Below are the code and all the weights of a small trained network. Each question names an input and a class and asks about switching units off, where a switched-off unit gives its printed mean instead of its output.

import numpy as np


def w(rows, s, z=0):
    codes = np.array(rows[::2]) - 128.0
    scale = np.full(codes.shape[1], s)
    scale[-1] = z or s
    return codes * scale


def f(y):
    return y / 2 * (1 + np.tanh(0.7978845608 * (y + 0.044715 * y**3)))


def log_softmax(a):
    a = a - a.max(-1, keepdims=True)
    return a - np.log(np.exp(a).sum(-1, keepdims=True))


def net(x, mask):
    res = np.array(x, float).reshape(1, 4) / 4 @ E
    y = f(res @ A[0][:, :-1].T + A[0][:, -1])
    res = res + np.where(mask, y, B[0][:, -1]) @ B[0][:, :-1]
    return log_softmax(res[-1] @ U[:, :-1].T + U[:, -1])


A, B = {}, {}
E = w([
[113,121,58,26,115],'x0',
[100,219,252,8,151],'x1',
[67,92,185,84,177],'x2',
[208,16,185,59,83],'x3',
],0.012)
A[0] = w([
[192,81,75,176,80,164],'N0',
[191,184,169,17,92,218],'N1',
[192,110,146,93,14,155],'N2',
[36,154,143,210,157,157],'N3',
[148,209,142,190,158,196],'N4',
[141,81,165,125,172,124],'N5',
[106,121,128,46,166,174],'N6',
[3,117,160,101,199,150],'N7',
[139,114,132,169,173,189],'N8',
[85,129,156,148,176,156],'N9',
[126,123,113,28,154,141],'N10',
[90,41,101,145,157,239],'N11',
[168,23,169,83,87,194],'N12',
[56,177,81,159,117,204],'N13',
[168,229,101,149,151,129],'N14',
[153,104,166,80,130,151],'N15',
[76,161,158,139,54,254],'N16',
[127,147,209,161,108,183],'N17',
[200,73,86,136,161,124],'N18',
[115,101,116,75,252,196],'N19',
],0.012,0.0043)
B[0] = w([
[133,95,141,153,35,251],'N0',
[185,180,89,132,181,252],'N1',
[254,135,82,200,135,205],'N2',
[90,130,133,154,142,237],'N3',
[54,181,63,194,151,216],'N4',
[159,90,177,143,127,166],'N5',
[156,220,165,49,93,205],'N6',
[76,138,184,97,128,225],'N7',
[72,126,158,145,100,175],'N8',
[68,113,173,133,146,172],'N9',
[178,136,112,85,140,207],'N10',
[101,75,188,117,20,214],'N11',
[184,85,143,158,122,246],'N12',
[41,189,107,134,54,236],'N13',
[126,199,26,163,151,202],'N14',
[188,124,182,121,202,189],'N15',
[87,201,121,97,222,172],'N16',
[107,77,144,167,193,183],'N17',
[152,50,111,122,95,198],'N18',
[128,129,218,38,83,194],'N19',
],0.0086,0.014)
U = w([
[232,110,123,151,217,122],'0',
[70,78,187,198,242,5],'1',
[82,98,205,74,100,76],'2',
[132,42,107,154,2,246],'3',
[145,191,113,16,144,49],'4',
[74,161,42,214,142,143],'5',
],0.0094,0.0016)

Each question gives the input, the list of numbers given to net, and the class t.
The units are the neurons (one row each of A and B). Each row of codes is followed by its name. A weight is (code - 128) times the scale printed after its matrix; where a second scale follows, it is the last column's (A, B and U).
mask holds one flag per neuron, in row order. A switched-off neuron (its flag False) gives its mean, the last column of its row in B, instead of its output. The means were averaged over made-up inputs and are rounded, as every weight is.
A unit's drop is (log p(t) with every unit on - log p(t) with that unit switched off) / (log p(t) with every unit on - log p(t) with every unit switched off).
The circuit of an input: a set's keep is (log p(t) with only the set's units on - log p(t) with every unit switched off) / (log p(t) with every unit on - log p(t) with every unit switched off). Starting from the 12 units with the biggest drops (on a tie, the unit counted first), units are removed one at a time, each time the one whose removal leaves the highest keep (on an exact tie, the one counted first), for as long as the keep stays at least 0.8.
circuit, biggest first: the units of the circuit, biggest drop first
k most important neurons: the k neurons with the biggest drops, biggest first
drop of u: that unit's drop, to one decimal
input [6,-5,0,-5], class 3: circuit, biggest first => N11, N1
input [4,4,5,5], class 4: 2 most important neurons => N6, N19
input [-6,8,3,3], class 1: most important neuron => N17
input [2,2,7,4], class 4: circuit, biggest first => N6, N1
input [3,7,-7,1], class 0: 2 most important neurons => N2, N13
input [3,-3,7,2], class 2: circuit, biggest first => N19, N2
input [-4,8,5,2], class 4: 2 most important neurons => N1, N6
input [-7,7,2,-8], class 5: 3 most important neurons => N4, N14, N13
input [-5,0,-6,1], class 5: 2 most important neurons => N11, N4
input [-7,0,-4,1], class 5: 2 most important neurons => N4, N15
input [-2,-5,-3,-2], class 3: 2 most important neurons => N0, N1
input [6,5,0,5], class 0: 2 most important neurons => N2, N12
input [6,3,-5,2], class 0: circuit, biggest first => N2, N13
input [4,7,8,8], class 4: 2 most important neurons => N6, N19
input [-4,6,-7,0], class 5: most important neuron => N4
input [0,6,6,-2], class 4: 2 most important neurons => N1, N6
input [7,-1,6,-7], class 2: 2 most important neurons => N1, N7
input [4,5,-4,2], class 0: 3 most important neurons => N2, N13, N1
input [-7,2,-5,2], class 5: 2 most important neurons => N4, N15
input [3,0,-7,7], class 0: circuit, biggest first => N2
input [7,-2,2,7], class 0: drop of N15 => 0.2
input [3,-8,-6,-6], class 3: drop of N14 => -0.3
input [-2,8,2,0], class 4: drop of N1 => 0.1
input [4,0,-7,4], class 0: drop of N2 => 0.3
